Below is a small trained network, with its code and all its weights. Each question gives an input and a class and asks what happens when units are switched off, that is, made to give their printed mean instead of their output.

import numpy as np


def w(rows, s, z=0):
    codes = np.array(rows[::2]) - 128.0
    scale = np.full(codes.shape[1], s)
    scale[-1] = z or s
    return codes * scale


def norm(h):
    return h / np.sqrt((h * h).mean(-1, keepdims=True) + 1e-5)


def f(y):
    return y / 2 * (1 + np.tanh(0.7978845608 * (y + 0.044715 * y**3)))


def log_softmax(a):
    a = a - a.max(-1, keepdims=True)
    return a - np.log(np.exp(a).sum(-1, keepdims=True))


def net(x, mask):
    res = np.array(x, float).reshape(1, 5) / 4 @ E
    u = 0
    for l in range(4):
        y = f(norm(res) @ A[l][:, :-1].T + A[l][:, -1])
        res = res + np.where(mask[u : u + 4], y, B[l][:, -1]) @ B[l][:, :-1]
        u += 4
    return log_softmax(norm(res)[-1] @ U[:, :-1].T + U[:, -1])


A, B = {}, {}
E = w([
[209,254,151,206,221],'x0',
[68,153,136,183,59],'x1',
[109,175,245,64,77],'x2',
[138,129,137,216,89],'x3',
[74,227,152,72,206],'x4',
],0.0061)
A[0] = w([
[136,114,104,199,109,253],'0.n1',
[178,168,80,97,63,141],'0.n2',
[26,153,138,19,144,77],'0.n3',
[45,255,59,88,202,111],'0.n4',
],0.0085,0.0037)
B[0] = w([
[90,24,170,125,192,250],'0.n1',
[120,246,140,167,196,138],'0.n2',
[197,197,28,3,92,240],'0.n3',
[116,28,182,75,77,253],'0.n4',
],0.0068,0.0044)
A[1] = w([
[246,99,154,121,150,183],'1.n1',
[160,126,132,116,203,46],'1.n2',
[172,95,155,134,127,254],'1.n3',
[105,141,201,204,142,66],'1.n4',
],0.011,0.00085)
B[1] = w([
[211,105,191,183,170,255],'1.n1',
[177,214,162,145,143,188],'1.n2',
[181,71,19,43,254,213],'1.n3',
[180,81,124,102,127,255],'1.n4',
],0.0068,0.0029)
A[2] = w([
[75,84,112,210,156,4],'2.n1',
[142,26,200,115,60,254],'2.n2',
[136,163,179,2,45,75],'2.n3',
[66,155,132,120,112,40],'2.n4',
],0.0084,0.0024)
B[2] = w([
[102,108,146,91,66,153],'2.n1',
[121,208,147,171,162,254],'2.n2',
[152,191,110,98,53,239],'2.n3',
[162,181,247,91,124,123],'2.n4',
],0.011,0.0066)
A[3] = w([
[65,37,101,157,125,133],'3.n1',
[61,67,79,125,148,152],'3.n2',
[126,147,158,4,110,8],'3.n3',
[90,170,155,155,152,56],'3.n4',
],0.012,0.0015)
B[3] = w([
[71,128,92,76,137,224],'3.n1',
[128,60,180,110,81,193],'3.n2',
[188,132,84,29,116,253],'3.n3',
[75,109,67,141,8,140],'3.n4',
],0.013,0.0063)
U = w([
[31,231,160,223,15,46],'0',
[178,138,152,218,180,253],'1',
[3,31,101,120,51,42],'2',
[162,221,82,23,15,124],'3',
],0.012,0.0023)

Each question gives the input, the list of numbers given to net, and the class t.
The units are the neurons (one row each of A and B). Each row of codes is followed by its name. A weight is (code - 128) times the scale printed after its matrix; where a second scale follows, it is the last column's (A, B and U).
mask holds one flag per neuron, layer by layer. A switched-off neuron (its flag False) gives its mean, the last column of its row in B, instead of its output. The means were averaged over made-up inputs and are rounded, as every weight is.
A unit's drop is (log p(t) with every unit on - log p(t) with that unit switched off) / (log p(t) with every unit on - log p(t) with every unit switched off).
unit that matters most: the unit with the biggest drop
top k neurons: the k neurons with the biggest drops, biggest first
top k neurons in layer l: the k neurons of layer l with the biggest drops, biggest first
drop of u: that unit's drop, to one decimal
input [3,1,-7,-5,5], class 2: top 4 neurons => [2.n3; 0.n4; 0.n3; 2.n2]
input [3,0,-8,3,0], class 2: top 2 neurons => [2.n2; 0.n3]
input [1,-6,-3,-6,1], class 1: unit that matters most => 1.n1
input [-4,-2,6,7,-1], class 0: top 3 neurons => [2.n2; 0.n3; 3.n3]
input [7,7,4,-7,-4], class 0: top 2 neurons in layer 0 => [0.n3; 0.n1]
input [-1,1,1,-1,-8], class 2: top 2 neurons => [2.n3; 0.n3]
input [-2,-8,7,-1,-7], class 1: top 2 neurons => [1.n1; 0.n3]
input [-1,1,4,4,-3], class 0: top 2 neurons => [2.n2; 3.n4]
input [-1,-1,8,1,-8], class 0: top 2 neurons => [2.n2; 3.n3]
input [3,8,-6,0,7], class 2: top 2 neurons => [2.n3; 0.n3]
input [1,-1,8,7,-1], class 0: top 2 neurons in layer 3 => [3.n3; 3.n4]
input [-3,-7,-5,2,-1], class 2: top 3 neurons => [0.n3; 2.n2; 2.n3]
input [-2,0,8,1,-8], class 0: top 2 neurons => [2.n2; 0.n3]
input [-8,4,2,4,-3], class 0: top 2 neurons in layer 2 => [2.n2; 2.n4]
input [6,0,4,6,2], class 1: unit that matters most => 1.n4
input [-1,0,-5,8,-6], class 2: drop of 3.n1 => 0.2
input [0,6,2,-4,-4], class 0: drop of 0.n3 => 0.3
input [-7,6,7,4,-5], class 0: drop of 2.n2 => 0.5
